 -6.562   -5.021  -19.733  -14.701   -1.412   -9.021   -4.368    0.285   -2.736   -6.389    0.729   -2.937   -2.253   -2.986
 -7.920    1.523   -5.710   -4.492    0.697    4.943   -3.164   -4.403   -1.833   -8.571   -0.237   -2.870    0.293   -3.229
 -3.914   -8.239   -7.333    1.504   -1.853   17.637   -1.119   -3.467   -1.503   -7.237   -9.939   -3.940   -0.927  -18.220
 -8.735    0.724   -7.734   -8.362    0.706    4.302   -3.537   -3.670   -1.884   -8.122    0.551   -2.619   -0.279   -3.647
  1.687    9.125  -10.872    1.297   -1.235  -19.304   -3.624   -9.821   -2.930   -1.017    3.111   -4.020   -5.439   -3.157
 -5.837  -13.911   13.035    6.881   -2.851   -6.209   -3.076   -4.649   -2.157    2.715   -5.601   -1.399   -4.766   17.664
  8.631   -7.145   -7.560   -6.423   -0.166   18.065   -0.568    2.191   -1.736   -2.835   -7.890   -0.847    1.057   -5.268
 -8.249    1.288   -6.418   -5.776    0.547    4.651   -3.192   -4.106   -1.944   -8.349    0.269   -2.672    0.134   -3.340
 -8.726    0.040   -9.294  -10.510    0.707    3.822   -3.667   -2.892   -2.127   -7.718    0.962   -2.533   -0.663   -4.185
 -0.507    0.902  -20.742  -10.558   -2.731  -18.885   -3.843   -1.772   -2.816   -5.591    2.126   -4.038   -3.560    5.704
  8.235   -7.019   -8.542   -5.820    0.002   20.438   -0.362    1.813   -1.575   -3.041   -7.946   -1.080    0.719   -4.577
ans = -3.914

 0.042   0.026   0.056   0.074  -0.072   0.019   0.118   0.006   0.015   0.001  -0.014   0.058   0.091  -0.084   0.049
-0.123  -0.012   0.068   0.012  -0.025  -0.014  -0.048   0.107  -0.006  -0.125  -0.001  -0.049   0.091  -0.007   0.131
 0.058  -0.062  -0.015  -0.025  -0.046  -0.147   0.118  -0.062   0.106  -0.083  -0.135  -0.210   0.239  -0.023   0.016
-0.156   0.000   0.176   0.000  -0.040  -0.014  -0.061   0.191  -0.097  -0.041  -0.014  -0.049  -0.013   0.023   0.115
-0.090  -0.162   0.044  -0.087  -0.016  -0.181   0.076   0.006  -0.006   0.012  -0.176  -0.291   0.180   0.039   0.008
 0.108   0.000  -0.051   0.124  -0.052   0.085   0.145  -0.095   0.025   0.075   0.026   0.166   0.047  -0.221   0.024
ans = 0.058

-0.20   0.11   0.08  -0.01  -0.08  -0.10  -0.03   0.15   0.01  -0.03  -0.03   0.01  -0.05   0.21   0.08
 0.08  -0.08  -0.09   0.02   0.03  -0.03  -0.09  -0.19   0.00  -0.02   0.04   0.00   0.00  -0.16  -0.01
 0.04  -0.06  -0.05   0.02   0.03  -0.04  -0.14  -0.24   0.07  -0.02   0.14   0.05   0.05  -0.12   0.04
 0.05  -0.07  -0.06   0.03   0.03  -0.04  -0.13  -0.23   0.05  -0.02   0.11   0.04   0.04  -0.13   0.03
 0.05  -0.08  -0.06   0.03   0.03  -0.03  -0.16  -0.29   0.07  -0.02   0.15   0.05   0.06  -0.16   0.09
 0.08  -0.08  -0.08   0.02   0.03  -0.03  -0.10  -0.20   0.02  -0.02   0.06   0.01   0.02  -0.15   0.00
 0.06  -0.07  -0.08   0.02   0.03  -0.03  -0.12  -0.22   0.03  -0.02   0.09   0.02   0.03  -0.14   0.02
-0.19   0.11   0.08  -0.01  -0.08  -0.10  -0.03   0.15   0.02  -0.03  -0.01   0.02  -0.04   0.21   0.09
ans = 0.04

-0.07   0.02  -0.02   0.11  -0.08   0.18   0.19   0.24   0.01   0.05  -0.06  -0.14   0.02   0.31  -0.10   0.13
 0.14   0.04   0.10  -0.16  -0.09  -0.12   0.07   0.02   0.07   0.11   0.01   0.04   0.09  -0.04  -0.03   0.13
-0.18  -0.15  -0.04   0.01   0.10   0.07  -0.07   0.10  -0.10   0.08  -0.28   0.06  -0.03   0.06  -0.15  -0.08
 0.14   0.18   0.06   0.00  -0.09  -0.02   0.07  -0.07   0.10  -0.02   0.01  -0.11   0.05   0.08  -0.14   0.05
-0.08  -0.13   0.13   0.13  -0.22  -0.12  -0.08   0.13  -0.09   0.18   0.22   0.08   0.05   0.12  -0.10   0.03
 0.07  -0.04   0.13   0.14  -0.12  -0.15  -0.17   0.08  -0.18  -0.05   0.08   0.00  -0.07   0.03   0.02   0.12
-0.06   0.01   0.06  -0.10   0.06  -0.04  -0.07  -0.01   0.02  -0.09  -0.21  -0.06  -0.13  -0.08  -0.03   0.22
 0.03   0.03  -0.04  -0.02  -0.25   0.05   0.07   0.01  -0.03  -0.03   0.15  -0.01   0.17   0.03   0.04  -0.13
 0.00   0.11   0.01  -0.09  -0.17   0.16  -0.05  -0.05   0.13  -0.08  -0.11   0.09  -0.04   0.05  -0.09   0.17
ans = -0.18

-0.101   0.047  -0.064   0.094  -0.184   0.083  -0.118   0.137  -0.128  -0.165  -0.171  -0.193
-0.047   0.143   0.184  -0.064  -0.092   0.006  -0.082  -0.045  -0.205  -0.232  -0.094  -0.145
 0.187   0.082   0.091   0.053   0.074  -0.192   0.133  -0.226  -0.241  -0.132   0.033  -0.085
-0.113   0.028  -0.008  -0.079  -0.048  -0.054  -0.093  -0.196  -0.094  -0.106  -0.041  -0.187
-0.102  -0.126  -0.101  -0.050  -0.117   0.086  -0.223   0.049  -0.087  -0.017  -0.092  -0.019
-0.258  -0.018   0.096  -0.159  -0.216   0.145  -0.129  -0.072   0.028  -0.086  -0.142  -0.031
ans = 0.187
---
-4.12,-2.73,0.15,-0.78 ans = -2.73
1.87,2.56,-5.34,0.03,1.97 ans = -5.34
5.13,0.84,-0.02,0.39,-3.87 ans = -0.02
-1.46,1.81,-4.46,1.33,2.38 ans = -4.46
0.11,2.59,3.60,0.97,-4.53 ans = 3.60
3.06,0.66,1.07,5.61,1.36,5.15,4.18 ans = 1.36
-3.30,-4.33,-2.28,-0.26 ans = -4.33
-3.96,-5.36,2.35,4.90 ans = -5.36
2.62,1.00,0.22,-1.74,-4.12 ans = 0.22
